Here is a tiny trained network, its code and every weight. The questions are about switching its units off for an input and a target symbol, where a switched-off unit gives its printed mean instead of its output.

import numpy as np


def w(rows, s, z=0):
    codes = np.array(rows[::2]) - 128.0
    scale = np.full(codes.shape[1], s)
    scale[-1] = z or s
    return codes * scale


def norm(h):
    return h / np.sqrt((h * h).mean(-1, keepdims=True) + 1e-5)


def f(y):
    return np.maximum(y, 0)


def softmax(a):
    e = np.exp(a - a.max(-1, keepdims=True))
    return e / e.sum(-1, keepdims=True)


def log_softmax(a):
    a = a - a.max(-1, keepdims=True)
    return a - np.log(np.exp(a).sum(-1, keepdims=True))


def net(x, mask):
    ids = ['ΘΠαβγδεμστφψω'.index(c) for c in x.split()]
    T = len(ids)
    res = E[ids] + P[:T]
    u = 0
    for l in range(2):
        q, k, v = (norm(res) @ M[l].T for M in (Q, K, V))
        z = softmax(np.where(np.tri(T) > 0, q @ k.T / 4**0.5, -1e9)) @ v
        res = res + np.where(mask[u], z, O[l][:, -1]) @ O[l][:, :-1]
        u += 1
        y = f(norm(res) @ A[l][:, :-1].T + A[l][:, -1])
        res = res + np.where(mask[u : u + 4], y, B[l][:, -1]) @ B[l][:, :-1]
        u += 4
    return log_softmax(norm(res)[-1] @ U[:, :-1].T + U[:, -1])


Q, K, V, O, A, B = {}, {}, {}, {}, {}, {}
E = w([
[133,99,117],'Θ',
[75,178,6],'Π',
[194,122,113],'α',
[226,128,96],'β',
[201,125,108],'γ',
[184,126,116],'δ',
[124,165,180],'ε',
[152,84,127],'μ',
[189,148,173],'σ',
[137,95,124],'τ',
[129,105,114],'φ',
[119,106,128],'ψ',
[106,127,150],'ω',
],0.017)
P = w([
[254,184,110],'0',
[197,178,93],'1',
[184,161,95],'2',
[154,157,85],'3',
[138,176,73],'4',
[108,201,73],'5',
[102,198,88],'6',
[80,205,82],'7',
[65,217,84],'8',
[43,202,106],'9',
[21,202,113],'10',
[72,192,71],'11',
],0.002)
Q[0] = w([
[254,136,159],'L0H0',
[69,143,70],'L0H0',
[188,213,88],'L0H0',
[153,224,63],'L0H0',
],0.0079)
K[0] = w([
[138,199,238],'L0H0',
[170,27,132],'L0H0',
[203,59,169],'L0H0',
[209,189,255],'L0H0',
],0.0063)
V[0] = w([
[32,1,98],'L0H0',
[151,119,145],'L0H0',
[220,208,152],'L0H0',
[225,71,170],'L0H0',
],0.0053)
O[0] = w([
[133,123,252,25],'L0H0',
[74,178,148,161],'L0H0',
[20,150,156,227],'L0H0',
[177,177,31,252],'L0H0',
],0.005,0.0025)
A[0] = w([
[120,80,178,165],'L0N0',
[23,149,136,170],'L0N1',
[159,169,42,128],'L0N2',
[3,37,144,253],'L0N3',
],0.0052,0.0065)
B[0] = w([
[166,95,27,168],'L0N0',
[20,161,76,195],'L0N1',
[158,95,92,196],'L0N2',
[15,199,1,253],'L0N3',
],0.0058,0.005)
Q[1] = w([
[124,4,113],'L1H0',
[69,71,166],'L1H0',
[254,212,87],'L1H0',
[165,62,85],'L1H0',
],0.0097)
K[1] = w([
[51,39,86],'L1H0',
[123,101,8],'L1H0',
[93,198,254],'L1H0',
[58,167,110],'L1H0',
],0.0079)
V[1] = w([
[255,126,97],'L1H0',
[216,220,160],'L1H0',
[46,243,134],'L1H0',
[107,217,225],'L1H0',
],0.0083)
O[1] = w([
[149,59,137,253],'L1H0',
[182,87,231,219],'L1H0',
[94,159,193,179],'L1H0',
[254,161,224,46],'L1H0',
],0.0096,0.0042)
A[1] = w([
[113,49,87,187],'L1N0',
[35,1,188,178],'L1N1',
[175,158,71,79],'L1N2',
[60,50,111,7],'L1N3',
],0.013,0.0015)
B[1] = w([
[11,164,196,253],'L1N0',
[153,237,182,218],'L1N1',
[181,248,158,192],'L1N2',
[120,109,254,252],'L1N3',
],0.0075,0.0054)
U = w([
[114,96,114,68],'Θ',
[91,195,6,145],'Π',
[104,53,109,78],'α',
[142,80,8,150],'β',
[104,40,73,147],'γ',
[87,101,140,76],'δ',
[114,229,235,35],'ε',
[102,121,123,55],'μ',
[182,67,195,254],'σ',
[112,111,117,55],'τ',
[111,101,116,68],'φ',
[113,160,99,20],'ψ',
[159,234,79,169],'ω',
],0.015,0.0072)

Each question gives the input, a string of symbols that net reads in full, and the target symbol t.
The units are the heads (4 rows each of Q, K, V and O) and the neurons (one row each of A and B). Each row of codes is followed by its name. A weight is (code - 128) times the scale printed after its matrix; where a second scale follows, it is the last column's (O, A, B and U).
mask holds one flag per unit, layer by layer, with each layer's heads first. A switched-off unit (its flag False) gives its mean, the last column of its rows in O or B, instead of its output. The means were averaged over made-up inputs and are rounded, as every weight is.
A unit's drop is (log p(t) with every unit on - log p(t) with that unit switched off) / (log p(t) with every unit on - log p(t) with every unit switched off).
The circuit of an input: a set's keep is (log p(t) with only the set's units on - log p(t) with every unit switched off) / (log p(t) with every unit on - log p(t) with every unit switched off). Starting from all 10 units, units are removed one at a time, each time the one whose removal leaves the highest keep (on an exact tie, the one counted first), for as long as the keep stays at least 0.8.
units of the circuit, in order: the units of the circuit, biggest drop first
k most important neurons: the k neurons with the biggest drops, biggest first
k most important neurons of layer l: the k neurons of layer l with the biggest drops, biggest first
drop of u: that unit's drop, to one decimal
input ω ω ω ω σ ω, target Π: 2 most important neurons of layer 0 : (L0N3, L0N0)
input ψ β β ω σ σ ω φ, target ε: 2 most important neurons of layer 1 : (L1N1, L1N3)
input ω ψ ψ, target Π: 2 most important neurons of layer 1 : (L1N1, L1N0)
input σ σ μ, target ε: 3 most important neurons of layer 1 : (L1N1, L1N0, L1N3)
input μ ε μ μ ω γ σ σ φ, target ε: units of the circuit, in order : (L1N1)
input β α α β Π ψ ω σ α β δ δ, target σ: units of the circuit, in order : (L0N3, L1H0)
input σ σ β ω ψ μ α σ δ γ, target σ: 3 most important neurons : (L0N3, L0N0, L0N1)
input σ σ β ψ τ α γ β ψ γ, target σ: 2 most important neurons of layer 1 : (L1N1, L1N0)
input Θ γ μ α μ α β, target β: units of the circuit, in order : (L1H0, L0N3)
input ω ω σ α, target σ: 2 most important neurons of layer 0 : (L0N3, L0N0)
input β φ β, target β: 3 most important neurons : (L0N3, L0N1, L1N1)
input τ τ β ω ω σ δ, target σ: units of the circuit, in order : (L1H0, L0N3)
input γ β γ, target γ: 2 most important neurons of layer 1 : (L1N0, L1N1)
input γ ω μ γ ε ω ω ω, target Π: units of the circuit, in order : (L1H0)
input σ ω α β β ω β β ω α δ, target ω: 2 most important neurons : (L0N3, L1N2)
input ω Θ ψ, target Π: drop of L0N0 : 0.1
input β Π β, target Π: drop of L0H0 : 0.5
input Π α Θ ω σ β β, target σ: drop of L1N3 : -0.1
input τ ω τ ω σ ω σ β, target σ: drop of L1H0 : 0.7
input φ Π β, target Π: units of the circuit, in order : (L1H0)
